Below is a small trained network, with its code and all its weights. Each question gives an input and a class and asks what happens when units are switched off, that is, made to give their printed mean instead of their output.

import numpy as np


def w(rows, s, z=0):
    codes = np.array(rows[::2]) - 128.0
    scale = np.full(codes.shape[1], s)
    scale[-1] = z or s
    return codes * scale


def f(y):
    return y / 2 * (1 + np.tanh(0.7978845608 * (y + 0.044715 * y**3)))


def log_softmax(a):
    a = a - a.max(-1, keepdims=True)
    return a - np.log(np.exp(a).sum(-1, keepdims=True))


def net(x, mask):
    res = np.array(x, float).reshape(1, 8) / 4 @ E
    y = f(res @ A[0][:, :-1].T + A[0][:, -1])
    res = res + np.where(mask, y, B[0][:, -1]) @ B[0][:, :-1]
    return log_softmax(res[-1] @ U[:, :-1].T + U[:, -1])


A, B = {}, {}
E = w([
[132,138,143,148,122,95,152,131],'x0',
[139,125,122,108,157,139,124,116],'x1',
[133,131,128,138,126,103,141,126],'x2',
[120,233,175,110,99,105,42,7],'x3',
[161,157,151,141,178,29,21,237],'x4',
[121,98,96,120,127,98,116,113],'x5',
[102,103,102,138,101,118,108,130],'x6',
[1,203,57,50,140,86,189,167],'x7',
],0.0095)
A[0] = w([
[131,206,147,111,129,74,4,135,69],'N0',
[158,83,106,130,136,142,140,138,133],'N1',
[128,66,104,131,116,168,213,137,228],'N2',
[93,122,102,115,121,146,161,115,179],'N3',
[97,174,147,127,81,135,123,9,167],'N4',
[139,125,100,140,125,110,111,164,152],'N5',
[159,110,122,123,156,105,103,234,112],'N6',
[178,96,146,174,122,141,111,90,209],'N7',
[74,178,88,84,146,116,151,162,157],'N8',
[191,83,157,176,124,143,106,99,253],'N9',
[150,121,138,109,145,101,99,189,190],'N10',
[166,110,127,160,128,132,84,137,175],'N11',
],0.017,0.0073)
B[0] = w([
[162,115,86,95,62,145,251,180,254],'N0',
[145,137,173,161,106,117,149,105,171],'N1',
[154,117,100,132,76,137,200,208,238],'N2',
[142,165,138,79,132,106,155,106,181],'N3',
[160,107,84,46,175,116,61,28,230],'N4',
[120,150,150,140,151,161,124,150,167],'N5',
[70,126,134,184,161,125,56,142,221],'N6',
[124,37,96,160,104,170,92,143,212],'N7',
[37,172,72,100,153,128,142,128,229],'N8',
[172,9,97,178,78,124,102,129,236],'N9',
[76,130,170,196,129,129,115,163,206],'N10',
[179,112,213,194,151,122,126,130,186],'N11',
],0.019,0.02)
U = w([
[197,101,123,143,49,143,215,138,178],'0',
[129,179,119,50,117,107,248,181,252],'1',
[133,98,200,157,148,123,86,167,30],'2',
[44,179,103,157,168,130,107,137,62],'3',
[151,78,107,106,142,130,60,87,89],'4',
[119,202,108,74,170,102,127,47,115],'5',
],0.011,0.0025)

Each question gives the input, the list of numbers given to net, and the class t.
The units are the neurons (one row each of A and B). Each row of codes is followed by its name. A weight is (code - 128) times the scale printed after its matrix; where a second scale follows, it is the last column's (A, B and U).
mask holds one flag per neuron, in row order. A switched-off neuron (its flag False) gives its mean, the last column of its row in B, instead of its output. The means were averaged over made-up inputs and are rounded, as every weight is.
A unit's drop is (log p(t) with every unit on - log p(t) with that unit switched off) / (log p(t) with every unit on - log p(t) with every unit switched off).
The circuit of an input: a set's keep is (log p(t) with only the set's units on - log p(t) with every unit switched off) / (log p(t) with every unit on - log p(t) with every unit switched off). Starting from all 12 units, units are removed one at a time, each time the one whose removal leaves the highest keep (on an exact tie, the one counted first), for as long as the keep stays at least 0.8.
circuit, biggest first: the units of the circuit, biggest drop first
unit that matters most: the unit with the biggest drop
k most important neurons: the k neurons with the biggest drops, biggest first
drop when u is switched off: that unit's drop, to one decimal
input [-5,3,3,-1,8,-3,6,-3], class 2: unit that matters most -> N6
input [7,-7,1,-4,1,3,-1,-4], class 2: 2 most important neurons -> N0, N6
input [4,2,-2,2,0,6,6,4], class 5: 2 most important neurons -> N2, N0
input [8,7,2,0,4,-1,-7,2], class 3: 2 most important neurons -> N2, N6
input [4,-7,2,4,-1,7,6,0], class 4: 2 most important neurons -> N8, N4
input [4,-6,-5,7,0,-5,2,-8], class 4: 2 most important neurons -> N4, N2
input [-7,8,5,7,0,1,6,-4], class 4: 2 most important neurons -> N4, N2
input [8,-2,1,7,6,-4,2,1], class 1: 3 most important neurons -> N9, N0, N7
input [-6,1,6,6,8,3,3,2], class 1: 2 most important neurons -> N0, N9
input [2,-2,-5,4,1,-5,-7,4], class 1: 2 most important neurons -> N0, N6
input [0,-4,8,0,-7,1,0,1], class 1: 2 most important neurons -> N2, N9
input [1,2,2,-7,2,-7,7,7], class 3: 2 most important neurons -> N0, N6
input [-3,-8,6,2,5,-2,-2,1], class 1: 3 most important neurons -> N0, N9, N7
input [3,4,6,8,-2,2,8,-8], class 4: circuit, biggest first -> N4
input [1,-6,-5,-7,2,2,3,-1], class 2: 2 most important neurons -> N0, N6
input [3,-1,7,1,-4,-8,-6,-1], class 4: 2 most important neurons -> N0, N4
input [-5,-7,6,-7,7,-7,4,1], class 3: 2 most important neurons -> N9, N6
input [-4,-6,-6,2,1,1,1,6], class 1: drop when N10 is switched off -> 0.0
input [0,5,-8,3,0,6,-3,-6], class 4: drop when N2 is switched off -> 1.0
input [5,1,-2,-8,2,5,-6,-4], class 2: circuit, biggest first -> N6
input [4,6,4,3,-7,0,-1,8], class 5: drop when N4 is switched off -> 0.3
input [5,0,-6,1,-1,1,-7,-6], class 4: drop when N2 is switched off -> 0.3
